Here is a tiny trained network, its code and every weight. The questions are about switching its units off for an input and a target symbol, where a switched-off unit gives its printed mean instead of its output.

import numpy as np


def w(rows, s, z=0):
    codes = np.array(rows[::2]) - 128.0
    scale = np.full(codes.shape[1], s)
    scale[-1] = z or s
    return codes * scale


def f(y):
    return y / 2 * (1 + np.tanh(0.7978845608 * (y + 0.044715 * y**3)))


def softmax(a):
    e = np.exp(a - a.max(-1, keepdims=True))
    return e / e.sum(-1, keepdims=True)


def log_softmax(a):
    a = a - a.max(-1, keepdims=True)
    return a - np.log(np.exp(a).sum(-1, keepdims=True))


def net(x, mask):
    ids = ['ΔΠηθτφ'.index(c) for c in x.split()]
    T = len(ids)
    res = E[ids] + P[:T]
    r = res
    for j in range(2):
        rows = slice(4 * j, 4 * j + 4)
        q, k, v = (r @ M[0][rows].T for M in (Q, K, V))
        z = softmax(np.where(np.tri(T) > 0, q @ k.T / 4**0.5, -1e9)) @ v
        o = O[0][rows]
        res = res + np.where(mask[j], z, o[:, -1]) @ o[:, :-1]
    y = f(res @ A[0][:, :-1].T + A[0][:, -1])
    res = res + np.where(mask[2:10], y, B[0][:, -1]) @ B[0][:, :-1]
    return log_softmax(res[-1] @ U[:, :-1].T + U[:, -1])


Q, K, V, O, A, B = {}, {}, {}, {}, {}, {}
E = w([
[154,236,110,163,100,70],'Δ',
[87,147,193,182,149,77],'Π',
[189,170,173,51,164,158],'η',
[140,148,81,69,216,7],'θ',
[85,91,85,32,147,197],'τ',
[168,61,191,19,80,123],'φ',
],0.013)
P = w([
[183,153,121,246,233,206],'0',
[145,195,135,167,193,164],'1',
[118,199,134,111,142,122],'2',
[99,209,139,71,108,101],'3',
[80,224,147,36,75,82],'4',
[61,254,158,9,60,70],'5',
],0.0076)
Q[0] = w([
[109,120,158,159,151,63],'head 1',
[204,141,172,147,84,115],'head 1',
[181,58,96,185,88,108],'head 1',
[156,108,59,174,118,119],'head 1',
[107,174,82,90,161,128],'head 2',
[3,128,175,116,189,100],'head 2',
[120,67,61,116,157,149],'head 2',
[124,118,82,246,136,186],'head 2',
],0.013)
K[0] = w([
[91,138,128,116,142,214],'head 1',
[34,100,118,134,154,128],'head 1',
[216,142,105,173,225,185],'head 1',
[205,134,212,180,189,201],'head 1',
[51,117,251,95,29,114],'head 2',
[181,172,157,59,52,88],'head 2',
[172,163,158,213,86,166],'head 2',
[222,55,133,166,174,137],'head 2',
],0.012)
V[0] = w([
[144,78,156,122,120,208],'head 1',
[145,146,228,120,93,105],'head 1',
[128,125,96,158,111,109],'head 1',
[122,163,133,158,80,122],'head 1',
[112,72,170,113,161,46],'head 2',
[76,138,148,172,143,121],'head 2',
[132,137,157,172,129,127],'head 2',
[253,141,119,88,119,133],'head 2',
],0.013)
O[0] = w([
[153,104,159,86,31,52,2],'head 1',
[255,78,94,139,99,123,185],'head 1',
[128,145,143,79,108,181,94],'head 1',
[216,223,146,164,112,211,119],'head 1',
[158,13,133,180,220,125,166],'head 2',
[186,143,131,105,161,136,121],'head 2',
[185,157,125,115,109,129,117],'head 2',
[57,109,35,176,14,150,194],'head 2',
],0.0089,0.0064)
A[0] = w([
[207,140,124,134,173,97,149],'neuron 1',
[83,52,67,84,155,107,204],'neuron 2',
[112,28,153,137,146,88,3],'neuron 3',
[152,195,132,124,126,44,58],'neuron 4',
[152,77,145,42,158,182,115],'neuron 5',
[135,59,63,125,19,73,64],'neuron 6',
[118,89,185,71,72,254,72],'neuron 7',
[89,176,132,80,123,234,115],'neuron 8',
],0.0091,0.0051)
B[0] = w([
[116,73,111,91,69,145,211],'neuron 1',
[123,115,192,112,59,140,254],'neuron 2',
[179,193,112,140,158,119,152],'neuron 3',
[134,79,154,29,142,140,155],'neuron 4',
[146,105,169,175,119,110,149],'neuron 5',
[134,98,102,112,196,154,211],'neuron 6',
[111,254,106,71,59,122,143],'neuron 7',
[84,105,148,143,158,80,187],'neuron 8',
],0.01,0.008)
U = w([
[140,241,49,84,153,117,137],'Δ',
[113,143,212,208,181,149,251],'Π',
[85,82,1,109,239,131,67],'η',
[60,145,119,38,230,1,25],'θ',
[119,102,60,146,36,56,202],'τ',
[168,113,162,46,144,203,75],'φ',
],0.0057,0.0026)

Each question gives the input, a string of symbols that net reads in full, and the target symbol t.
The units are the heads (4 rows each of Q, K, V and O) and the neurons (one row each of A and B). Each row of codes is followed by its name. A weight is (code - 128) times the scale printed after its matrix; where a second scale follows, it is the last column's (O, A, B and U).
mask holds one flag per unit, heads first, then neurons. A switched-off unit (its flag False) gives its mean, the last column of its rows in O or B, instead of its output. The means were averaged over made-up inputs and are rounded, as every weight is.
A unit's drop is (log p(t) with every unit on - log p(t) with that unit switched off) / (log p(t) with every unit on - log p(t) with every unit switched off).
The circuit of an input: a set's keep is (log p(t) with only the set's units on - log p(t) with every unit switched off) / (log p(t) with every unit on - log p(t) with every unit switched off). Starting from all 10 units, units are removed one at a time, each time the one whose removal leaves the highest keep (on an exact tie, the one counted first), for as long as the keep stays at least 0.8.
circuit, biggest first: the units of the circuit, biggest drop first
most important unit: the unit with the biggest drop
k most important neurons: the k neurons with the biggest drops, biggest first
heads that matter: for each layer, one digit per head in row order, 1 if its drop is at least 0.15 and else 0, layers parted by /
drop when u is switched off: that unit's drop, to one decimal
input η η Π Δ τ, target Δ: most important unit => neuron 7
input Δ Π τ Δ, target θ: circuit, biggest first => head 2; neuron 4; head 1
input η φ Π τ τ, target θ: heads that matter => 01
input Π Π θ, target φ: 2 most important neurons => neuron 1; neuron 8
input τ Δ Π Δ, target φ: circuit, biggest first => head 2; neuron 4
input Δ Δ τ, target Δ: circuit, biggest first => neuron 7; head 2
input Π φ φ τ, target τ: heads that matter => 00
input Δ φ Π Π τ η, target θ: heads that matter => 11
input θ η Δ φ θ, target τ: circuit, biggest first => neuron 2; head 2
input Π Δ φ η, target τ: heads that matter => 00
input Δ Δ θ τ φ θ, target τ: 2 most important neurons => neuron 2; neuron 8
input θ Π τ, target Π: 2 most important neurons => neuron 5; neuron 4
input τ Π θ τ, target θ: drop when neuron 8 is switched off => 0.4
input Π τ Δ, target θ: drop when head 2 is switched off => 0.4
input φ φ η, target τ: drop when head 1 is switched off => 0.1
